Each row is followed by its class. Each block has new classes.
[  5  -5  30   3  -4   1  34  15  11  17  24 -17 -20  -2 -29  13  17 -13
  -1   6  -5 -16  -7  11  -8  -7  -9 -22   4  14 -10  46  19  14  -7 -52
 -40   9  -1   1   6]
Rt
[  1  -2   4  19 -21  -1   0  33  12   9   8   5   1   8 -12   8   0  -6
 -10  13   0  -5  -5 -14   0  10 -17 -20  -7  10  -3  26  29   5  -3 -53
 -17  12 -13  -3  12]
Jr
[  2  -3  29   3 -12  -4  17  14  11  15  10 -20 -10 -20  -5  16  24  -9
   7  16   4 -10  -4  -2  -5  -9  -9  -8   9   8  -8  18  25  33   2 -27
 -34   1 -11   6  -2]
Rt
[  0   4   9  35 -26  -6   5  42  10  18  12  19   0  11 -18   7  -5 -11
 -22   9  -6 -16   0 -18  -3   8 -25 -25   3  14  -3  31  39  -3  -7 -55
 -25  12  -9 -20  22]
Jr
[  0  -4   8 -18  15  -4  38 -21  12   4   4  27  -3  19 -25   2   5  -3
   7  -2  -2   2  16 -10 -15  -5  -6  13  27  14   0 -19  -9  -5   2  11
  21  -8  14  18  -8]
Rt
[  2   2  26  -3   7   6  22  27  17   8  16   0 -14 -17 -16  12  10 -12
  12  13   1  -9  -7   7  -8   2  -9  -4   8   7 -10  27  10  28   1 -32
 -32   0   9   0  -2]
Rt
[  2  -4  12  11  -4  -2   3  14   3  10   2 -25 -21 -29  13  17   4  -8
   6   6  10  -4  -1   4  -3   1  -2  -8  11  14  -6  13  16  30   5 -15
 -28  -5  -2   1  -2]
Rt
[  5  -2  11  14 -15   6 -19  27   4   2  18   0   6   4  -2   1   0  -2
  -7  18   4 -13  -4  -7   3   3 -13 -19  -1   4 -10  26  24   4  -7 -38
 -32   8 -10 -10  11]
Jr
[  3   1  11  20 -14  -2  -8  31   8  13   9  -4  -1  -1   5  11  -4  -6
  -5  20   2  -9   1  -5   6   8 -17 -17  -3   7  -7  30  28   3 -12 -39
 -31  15 -13 -12   9]
Jr
[  1   4  29  15 -12 -27   7  28  12  11  -7  -4 -15 -29  -5  22   4 -16
   5  23   2 -10  -5  -1  -4   8 -11 -12  -1  15 -12  26  28  27 -15 -38
 -35  10  -6  -2   3]
Rt
[  3   0  21   7  -5  -1  11  41  11  -5  14  15 -13  -5 -27  17  12 -12
  10  21  -2 -11  -4  11  -5  13 -11 -24   2  11  -3  33  12  30  -4 -49
 -15  -4  13   1  13]
Rt
[ 12   1  30   0 -14  -6  15  30  16  14  11 -20 -19 -23  -8  23   9 -13
  -3   9   3 -12 -12   3   0   4  -4 -24  -3  14 -10  39  21  32  -5 -43
 -59   9  -8  -7   4]
Rt
[  1   5   7  18 -20  -3  -8  30   6   2   8  14   8   8   0   3  -5   0
 -16  16   5  -8   0 -21   2   7 -16 -19  -5   7  -6  17  28  -4 -15 -29
 -23  12 -13 -18  15]
Jr
[  3  -4   2  15  -6  -2   2  26  -2   6  11 -15 -16 -10  -8  19   6  -7
   9  17   3  -5  -8   2  -3  13 -10 -12   5  16  -9  27  23  29  -5 -24
  -9  -2   3   0   5]
Rt
[  1  -2   4  20 -12  -1  10  19   4   2  16   5   7  19 -12   4   1  -5
 -19  14  -4 -15   2  -5 -10   5 -13 -23  -3   5  -4  32  22 -15  -5 -36
 -21  12  -1  -8  11]
Jr
[ -1  -1   8  18 -23   1   2   5   3   3  13  -7  -1  10  -7   6   5  -4
 -18  10   5 -11   0  -4   4  -1 -13 -25  -1  12 -10  22  28 -12  -8 -32
 -20  11 -16  -8   9]
Jr
[  3   3  14  35 -23  -7 -13  30   2   8  10  -3  -1 -10  12  16 -10  -9
 -10  27   6 -12   1 -20   3   7 -14 -25   2  13 -16  27  43   8 -11 -36
 -36   9 -16  -8  11]
Jr
[  5  -3  26  17 -15  -4  14  18   4  11  12 -10 -16 -24  -6  21   7 -11
  -2  19   4  -6  -7   7  -6   6  -2 -19   3  19 -12  18  23  30  -3 -25
 -29  -2  -2  -1   0]
Rt
[  1   3  20  28 -12 -10  11  39   9  18   9  -3 -23 -19  -8  25   8 -14
  -2  23   8 -11   8  -6  -6  14 -14 -23  -2  15 -11  49  32  27 -11 -46
 -39   5  -1  -8  13]
Rt
[  3   5   8  26 -29  -7  -5  39   7   6   8   4   2  -2   1  13  -7  -7
 -15  20   1 -10   1 -17   4  10 -21 -17  -1  14  -7  28  39   1  -3 -31
 -29   7 -13 -11  15]
Jr
[  1   0   8  30 -18   4  -9  24   7  12   7 -18   3  -3   5  10  -2  -7
  -8  18   6 -13  -2 -18   5  10 -18 -21  -5   2 -12  29  32  -1 -18 -35
 -37  21 -25 -15   9]
Jr
[ -1   4   5  26 -22  -6  -5  36   4   6   3   6  -2  -2 -12  10   1  -6
 -16  15   3  -9  -2 -12 -10  17 -17 -29 -11   4 -10  36  33   4 -10 -40
 -23  13 -10 -17  21]
Jr
[  7  -2  18   8 -32  -3  35  21   4  -1  33   5  -8   8 -54  12  15 -17
 -10  14  -9  -7 -11  26 -10   2 -10 -38 -10  21  -6  28  26  19  -2 -47
  -1 -11  12 -10   9]
Rt
[  6  -1  15  19 -24  -5   8  25  10  10  24   0  11  10  -7  14  -3 -11
 -19  19   3 -19   7 -21  -2  -7 -25 -27   9  12  -7  23  38  -5   1 -44
 -39  12  -9 -11  13]
Jr
[  5   0  19  25 -31  -7   6  27   1   5   7 -14 -21 -24  -6  20   3  -9
  -4   4   2   1 -10  15  -1   7  -1 -27  -3  16 -13  22  23  25  -6 -21
 -21  -7   0   2   8]
Rt
[  3   7  26  20 -13  -8  16  29  13   6  17  19  -9 -14  -7  19   5  -8
  -5  31   9 -12  10  -9  -3   7 -20 -22  11  21 -12  17  37  24  -8 -36
 -26  -9   5  -5   3]
Rt
[  4  -4  10  23 -17  -2  -1  40   7   8  19   6  -1   9  -7  14  -3  -5
  -6  23   2 -13   3 -15   0  11 -20 -25  -2   6  -3  28  34   7  -5 -39
 -23   7  -1 -10  13]
Jr
[  3   3  10  19 -27  -5   2  33   7   8  13  -4   2  -6 -12  11   0 -26
 -20   5  -3 -15  -9  -6   3   6 -13 -27  -7   7  -7  34  35   3  -6 -49
 -40  16 -15 -19  13]
Jr
[  1   2   4  15 -19  -3   7  13   5   0  11   7  11  13 -13   1  -2  -8
 -24   7  -6 -12  -8  -8  -2   4 -13 -18  -9   5  -3  18  19 -14  -9 -31
 -16  15 -10 -11  11]
Jr
[  5   8  32  14 -17 -10  18  44  19  12  22  -2 -21 -39 -10  21   8 -12
  29  11   0  -8 -13   1   0   3  -6 -20  -4  17  -8  27  29  49  -1 -43
 -50   2 -13 -13   4]
Rt
[ -3   0  15   9  -6 -12  40   7  10   9  12   8 -15  19 -34  13   8  -9
  -6   9   1  -6   3  10 -15   5 -11 -17   7  21  -9  23   9   3  -6 -29
 -12   1   8   4   6]
Rt
[  0  -2  22  16  -6  -2  22  20  13  18  12 -16 -19  -9 -15  17  11 -11
  -3  18  -1 -11  -5   6  -5   5 -11 -22   6  18 -10  28  22  21  -7 -37
 -35   3  -2   0   2]
Rt
[  3  -7  32  16  -6   0  18  11  15  26  22 -50 -11 -18   0  24  14 -11
  -4  13   7 -20   0 -10  -6  -3  -9 -13  12  18 -14  39  30  15   3 -43
 -68  15 -14   4   0]
Rt
[  5   0  15  15 -23  -5  24  32   8   4  17   9  -1  15 -31   3   5  -7
 -18  13  -8 -12  -4  -7  -1  10 -16 -31  -6  13  -3  33  30   7  -6 -49
 -18  13  -5  -8  17]
Jr
[  5   3  29  28 -11 -10  21  12   0   3  -2 -13 -28 -32  -2  21   9  -4
   1  18   7  -8  -4   1  -1   8  -3 -18   5  21 -16  27  26  27  -6 -23
 -35  -5  -4  -1   4]
Rt
[ -1   1  24  16 -14  -1  10  31  13   8  17  -7 -15 -17 -15  17   8 -14
  11  21   6 -10  -9   8  -3   7 -11 -27   2  13 -15  35  29  24  -8 -49
 -35   6  -4  -1  10]
Rt
[  2  -1  -4  16 -26  -5  -5  22   0   3   9  -3   3   5 -13   5  -1  -1
  -9  10  -8  -5  -2 -11   1   9 -14 -17  -8   9  -7  17  24  -1 -12 -23
  -8  11 -13  -9   9]
Jr
[  1  -1  13  28 -31   1  -8  23  12   9  20  -9  11   7  -1   9   1 -10
 -20  20   1 -16  -2 -15   5   0 -22 -28  -3   8 -13  28  39  -7 -11 -44
 -37  20 -21 -13  10]
Jr
[  4   7  21   7 -21  -5   5  25   3  11   2  -2 -12 -18 -10  13   4  -2
   1  11  -3  -2  -9   6  -2   3  -8 -16  -1  13  -8  14  20  28   0 -23
 -16  -5 -18  -4   6]
Rt
[  3   3  20  26 -10  -6  18  18   4   8   5 -15 -23 -30   7  22  13 -10
  -6  16   9  -9  -3  15  -1   8  -2 -26  -1  25  -7  31  21  18  -4 -24
 -39   0   0  -7   5]
Rt
[  4  -2  25  19 -17  -2  17  31   9  17   9 -19 -19 -24  -8  22   8 -18
  -3  15   4  -9  -5   1  -3   5  -2 -21   4  21 -11  30  30  30  -2 -33
 -40   1 -10  -4   4]
Rt
[ 10   1  21  12 -18  -3  35  11  11  27  22  -1  17   1 -31  14  15 -14
  -7  13  -5 -11  -5  13 -21   6  -8 -24   2  15  -8  26  20   8  -2 -36
 -21  -4   3   0   5]
Rt
[  8   0  30   4 -22  -8  46  16   8   1  20   9 -21 -12 -42  18  18 -19
  -2  14  -2  -4  -2  22 -15  -4   0 -26   8  29  -7  13  20  34   3 -31
  -7 -22  10   4  -3]
Rt
[  5   6  19  21 -29  -6  27  25  14   5  33  19   9  14 -25   8   8 -17
 -23  22   0 -24   2  -8  -4   1 -19 -35  -1  15  -8  34  32  -7  -6 -55
 -33  16  -1 -13  13]
Jr
[  8  -6   7  19 -31  -3  27  22  11   4  25   2   5  21 -34   8   6  -9
 -22  11 -18 -19  -1   2  -6  -2 -18 -35  -8  14  -1  32  29  -6   3 -54
 -22   5  -3 -11  15]
Jr
[  8  -2  12  14 -14  -1  12  21   3   9  13 -13 -13 -14  -5  10   6 -10
   8  13   3 -10   0  -3  -8   2   0 -17  10  17  -2  16  23  30  11 -20
 -17 -13   4  -6   6]
Rt
[  5  -9  21  11 -13   1  15   9   8   1  19  -4  -6  -4 -11  13   7 -11
   9  18   1  -9   2  -6  -3  -5 -12 -11   6  14 -11  18  29  12  -6 -27
 -23   2 -10   3   0]
Rt
[  3   2  20 -10  13   2   6   8  15   6   5  -5 -12 -17  -1   9   4  -3
  17  12   5  -3  -1  -4  -2  -4 -10   5  11   5  -9  14   9  30  -7 -21
 -23   1  -3   4  -5]
Rt

Each row is followed by its class. Each block has new classes.
[  5  -5  13   0 -20  -8   9  -5  -2   7  -2   2   2  -1  -1   0 -16  -4
   0  10  -1   5   0   2  -3   7   9   8   4 -10   4 -11   3   5  -7  -8
  -8   4 -23   0  -4]
TT
[ -3  19  -4 -21 -23  -5   7 -12  -3 -13 -11  -6  -8  -3  13  -7  19  -2
  -3 -11 -17  -2  -4   3  -3 -11   1  -2 -15  20   5 -10   3  -2 -25  10
 -14  15  -8   0  -5]
Nc
[ -6  22   0  -7  11 -11   1 -10  -3 -11   3  23 -10   3   1 -18  39  24
  -3  -9   0  -5   0   6  -4   0  -1  -6 -11  13   9  -1  17 -12  14  31
   3   5 -22  -1   2]
Nc
[  4  -4   8  18  -7  10   1  -2  12  16  10  -1  -6   7   3   5 -18   4
   9   1   4   3 -10 -16  -3  -1   6   9   1  16   1   8   4   1   2  -1
 -16   2  11  18   1]
TT
[  7   3   0  -3 -10   1  -7  -6 -12  -7  -3  24  16  -1   4  -4   1  -8
  -1  -1   1  -4  -3  11   0 -10   2   9  -8  10  10   9  22   2   0  -2
 -11   7  -6 -10  -5]
CG
[-21  20   6 -14  -7 -14   8 -14   1  -6  -1   0  -7   3  28 -27  21   3
 -12   0   8   6   8  10  -1  -2  -2  -2  14  15   2 -47  -7   6 -17   1
  -4  10 -12   3  -5]
Nc
[ 1  0 14 -3 17 -1  7 -5  0 -1  1 17 -1  0  6 -7  8  5 -7  3  3  6  1  9
 -4 -4 15  0 17 24 10 -6 -3  4  5  4  3  5  3 -1  0]
Nc
[ -9  14  -9  -4  -9  -5   4  -2  -4  -5  -2   0  -5   2  15  -4  12  -5
   1  -6 -18  11   3  -7  -6  -2   2  -1 -15  15  11 -14  44   7  -4   8
  10   2  -6  -3   2]
DT
[  7  10 -24   2 -25  -2   0   3  -6  -5   3  -6  -7   0  -8  -2  -3  -5
  11 -10   0  17   1 -43   7  10 -10  -8 -15   5 -18   9  10   7  11  -3
  31  -5  16  -1 -10]
DT
[  0   8  10  -2 -10  -6  -2  -3  -3   2   9   5  -2  -5   4   0   4  -1
  10   6   1   4   0 -12   2   1  -1   1  -5  17   5  18   6   2  10  -3
 -14  -8   3  -3  -1]
Nc
[ -9  25   8  -6  -5 -10  14 -26 -14  -9 -10  11  -7   1  11 -17  31  -2
  -3  -4  -4  -4  -3  14   0  -2  12  -5   4  17  21 -39  16  12 -12  -2
 -11  18  -9   8 -12]
Nc
[-10   4   0  11 -33  -5   9 -15   0   6   2  10  -7  -1  10  -1   4  -3
  -5   7  -8  -2  -9  -1  -8  -6   3   6 -13  18  10   2  25   4   0   3
 -23  12  -8  13   5]
Nc
[  0   6  -4 -27 -23  -1   3  -9  -8   3 -18  -4  -1  -3   7 -11   7   3
  -5  16  -8   1  -1   9 -27  -8   1  -8  -4  14   3  -5  12  15  -4  -4
 -19  13 -11   3   7]
DT
[  1  11  11  14   0   5  10 -15   2  -9 -11  18  -2   0  17 -19   6  -3
 -18 -10   0  -2  -5   5  -2  -2  14   1   4  13  16   1  15  -1  -8  24
   7   9   3  -1  -2]
CG
[  1   5  -9  -7 -26  -4   6   7  -6   0   4 -21  -5   1   6  -9 -10   3
   7  -1  -4 -26  -8  -9  -7  -2  12  -5 -11   4   6 -18   1  -2 -10   1
  -4   8 -19  -6   1]
CG
[  0  11  -2   0 -17  -1  12  -9 -14  10   2  20  -1  -9   6   4   9  -2
   4   2   3  -5  -3  11 -12  -6   5  -3 -16  24  10  -2  30   1  -7  14
 -18  13   5   0  -7]
CG
[  4   8   3  -9  -8  -4  13 -18 -10  -1 -11  -3   8  -6  19  -6  17   2
 -10  11  -5  -3  -6  21   7   0   2 -13   7  15   1 -31  16   9  -5   0
 -19   1  -1  -6   0]
Nc
[ -3  11   0   6 -16 -10  -7   8   3   9   9  16  -4  -6   5   2  -6   4
   9   6  -3   3  -2 -22  -6   0  -1  12 -31  18   5  20  21  -5  17 -12
  -1   1  10  -1 -12]
CG
[ -2  20  11 -30 -67 -13  27 -29 -11   3   2  27 -17   0  25 -19  -3  -3
  -5  28 -17  21   0  -1  -1 -12   7  13   8  71  29 -71  19  -4 -32  -5
 -33  29 -11  -2  11]
Nc
[  5   6  -5   5 -28  -8  -3 -17 -10 -12  -5  12  -2  -3   7   5 -11   7
  13 -10  -4  -3  -7 -19   0 -13   3   2 -23  18   7  34   3   3   4  -6
 -21  11   7 -10   4]
CG
[  4  11   5  -8  -8  -4   4   0   3  10  -5  39  -4  -4  -6  -8   0  -3
   4  -1  -7   0  -1  20  -8   0  -2   5  -3   9  20 -18  11  -6  -8  -5
   9  13  -6   6  14]
Nc
[  0   6  -1  15 -12 -12  -6   0  53 -10   3  25   5  -4  -2  -1   3  -4
   9   1  -3   1 -12 -16 -12   0  -1   8 -15  24  17  29  17  -3  -7   0
 -11   9  15  -7  -1]
CG
[ -4  14  -6 -27 -11  -8  -3 -11   2  -3   4   1  -9   4  12  -8  12  -3
 -11  -2  -6   9  16 -23   8   0  -1  -7   2  19   3 -32 -14   4   2  -1
  10  -4   2   0  -1]
DT
[ -4  11   1  12 -11  -8   9  -4  -2  -9  -8   8  -9   1  -2  -6  -5  -8
   3  -7 -13 -16 -11  14 -11  -1   1  11  -9  12   7  -7   1   0 -31  -3
   3  20   5  -1   4]
CG
[ -6  11   7   2 -41 -19  11 -23  -2   4   1   3 -11   0  20  -4   5  -2
   4  -2 -11  -4  -5 -18  -8  -7   5  13  -2  39   8   1  20  11 -15   1
 -26  16  13 -14 -19]
CG
[ -1  13   7  -1  -5  -2   9  -9 -12 -11  -7  -3  -2   0   5  -6  11  -8
   5  -9  11 -11   1  13  -5  -5  -5  -6  -7   3  -6  -3  12  -4  14   1
  -8  11 -14   4  -4]
Nc
[  5 -15   2  -3  -8   1 -11  -8   2   1  10  -4   1   5  -3   3 -15   2
  -1   3  -4  -1   3 -14  -2  -1   0   2  -4  11  -8  12 -11   2  -1  -2
  -8   2   7   6  -2]
TT
[  6   3   7  10 -21  -3  11 -11  -5   4   3  19  -8  -1   8  -1  -8   4
   5  10  -9  -2  -5 -10  -5   2  14  10  -2  39  10   4  18   1  -1   0
  -7   8  17   1  -1]
Nc

Each row is followed by its class. Each block has new classes.
[  0   1   8   2   1   1  -3   5  -7  -3 -12 -14   2   1   4   5   4  -9
 -18  -4 -13   1  -1  -7  -6   4  -5   6   3   3  -8  -3   4  -6   1   4
   2 -15   5 -11  -3]
(92)
[ -3   4 -11 -19   6   4  -5  -5   2   8  13  12   0   5  -6   6   6  -3
   3   8  -8  10   6  -2 -10   4   0   2   2   5  10   1   3  -8   9 -10
  -3   8   2  -2   2]
(95)
[ 19   2   7   3   2   7  -8   5  -2  -5 -12  -8   4   6   2   6   7  -6
  -8  -1  -2   1  -3  -9  -2   0  -5  -2  -1  -1   4   4  11  -5   2   2
   1 -12  -2  -4   2]
(92)
[ 10  15  -7   4  -4  -4   3  -5  10  -1 -25   4   2   2   3   7  11  -4
  -9  -8   2   0  -2 -14   9  -4  -1   0 -10  -8  -1  -1  -3  -6   3   6
  -2  -1   4  10   3]
(87)
[  7  12 -12   1   4 -19  -2 -10  -7  -7  -9   8 -16  29  14  -8  18   6
 -11   1   5  -1  -3 -14 -11   6   5 -28  -5 -16  -4  -2 -10  -7   5 -11
   3   3  -4 -11   6]
(87)
